Below are the code and all the weights of a small trained network. Each question names an input and a class and asks about switching units off, where a switched-off unit gives its printed mean instead of its output.

import numpy as np


def w(rows, s, z=0):
    codes = np.array(rows[::2]) - 128.0
    scale = np.full(codes.shape[1], s)
    scale[-1] = z or s
    return codes * scale


def norm(h):
    return h / np.sqrt((h * h).mean(-1, keepdims=True) + 1e-5)


def f(y):
    return np.maximum(y, 0)


def log_softmax(a):
    a = a - a.max(-1, keepdims=True)
    return a - np.log(np.exp(a).sum(-1, keepdims=True))


def net(x, mask):
    res = np.array(x, float).reshape(1, 4) / 4 @ E
    u = 0
    for l in range(3):
        y = f(norm(res) @ A[l][:, :-1].T + A[l][:, -1])
        res = res + np.where(mask[u : u + 9], y, B[l][:, -1]) @ B[l][:, :-1]
        u += 9
    return log_softmax(norm(res)[-1] @ U[:, :-1].T + U[:, -1])


A, B = {}, {}
E = w([
[63,168,64],'x0',
[163,138,138],'x1',
[63,100,174],'x2',
[98,254,159],'x3',
],0.0072)
A[0] = w([
[162,17,136,136],'L0N1',
[61,151,8,66],'L0N2',
[214,182,124,130],'L0N3',
[188,154,22,146],'L0N4',
[21,97,2,59],'L0N5',
[26,65,33,251],'L0N6',
[102,160,194,129],'L0N7',
[29,138,60,55],'L0N8',
[195,205,158,179],'L0N9',
],0.009,0.0026)
B[0] = w([
[189,57,108,241],'L0N1',
[141,208,194,202],'L0N2',
[63,125,85,189],'L0N3',
[114,172,166,196],'L0N4',
[183,231,199,217],'L0N5',
[195,166,224,255],'L0N6',
[69,139,141,181],'L0N7',
[205,149,224,193],'L0N8',
[79,157,2,212],'L0N9',
],0.0076,0.0055)
A[1] = w([
[76,93,121,35],'L1N1',
[155,149,87,130],'L1N2',
[91,180,94,181],'L1N3',
[101,124,172,93],'L1N4',
[136,205,119,181],'L1N5',
[149,11,149,252],'L1N6',
[93,94,98,166],'L1N7',
[79,131,208,171],'L1N8',
[60,151,161,160],'L1N9',
],0.011,0.0033)
B[1] = w([
[31,153,131,129],'L1N1',
[53,227,100,157],'L1N2',
[202,73,74,210],'L1N3',
[37,136,154,150],'L1N4',
[47,169,150,239],'L1N5',
[253,80,34,254],'L1N6',
[182,97,244,146],'L1N7',
[156,55,140,204],'L1N8',
[109,40,92,193],'L1N9',
],0.0065,0.0063)
A[2] = w([
[215,80,118,56],'L2N1',
[97,43,254,194],'L2N2',
[195,33,128,180],'L2N3',
[51,48,139,134],'L2N4',
[169,198,200,7],'L2N5',
[47,88,161,212],'L2N6',
[49,126,59,169],'L2N7',
[165,138,81,51],'L2N8',
[35,142,217,227],'L2N9',
],0.0091,0.0018)
B[2] = w([
[139,129,102,227],'L2N1',
[125,120,84,209],'L2N2',
[221,118,55,254],'L2N3',
[37,88,171,157],'L2N4',
[116,130,255,205],'L2N5',
[143,50,183,167],'L2N6',
[119,103,90,198],'L2N7',
[114,134,159,163],'L2N8',
[152,61,122,222],'L2N9',
],0.0073,0.0052)
U = w([
[236,72,110,146],'0',
[120,195,250,236],'1',
[52,202,69,151],'2',
[30,51,170,8],'3',
[106,78,166,1],'4',
],0.016,0.0031)

Each question gives the input, the list of numbers given to net, and the class t.
The units are the neurons (one row each of A and B). Each row of codes is followed by its name. A weight is (code - 128) times the scale printed after its matrix; where a second scale follows, it is the last column's (A, B and U).
mask holds one flag per neuron, layer by layer. A switched-off neuron (its flag False) gives its mean, the last column of its row in B, instead of its output. The means were averaged over made-up inputs and are rounded, as every weight is.
A unit's drop is (log p(t) with every unit on - log p(t) with that unit switched off) / (log p(t) with every unit on - log p(t) with every unit switched off).
unit that matters most: the unit with the biggest drop
k most important neurons: the k neurons with the biggest drops, biggest first
top k neurons in layer l: the k neurons of layer l with the biggest drops, biggest first
drop of u: that unit's drop, to one decimal
input [-2,-2,0,3], class 2: unit that matters most -> L0N9
input [3,-8,4,-5], class 1: 2 most important neurons -> (L0N5, L0N6)
input [-1,8,-8,-3], class 2: 2 most important neurons -> (L1N2, L0N4)
input [7,6,1,-8], class 1: top 3 neurons in layer 0 -> (L0N5, L0N6, L0N2)
input [-5,-3,6,2], class 3: 2 most important neurons -> (L0N7, L2N4)
input [-2,3,1,4], class 2: drop of L0N9 -> 0.7
input [-1,-6,0,5], class 4: drop of L1N9 -> 0.1
input [-5,-7,0,3], class 4: drop of L2N3 -> 0.0
input [8,4,7,0], class 1: drop of L0N9 -> 0.0
input [0,1,6,1], class 3: top 2 neurons in layer 0 -> (L0N1, L0N7)
input [-5,5,4,2], class 3: top 2 neurons in layer 0 -> (L0N1, L0N9)
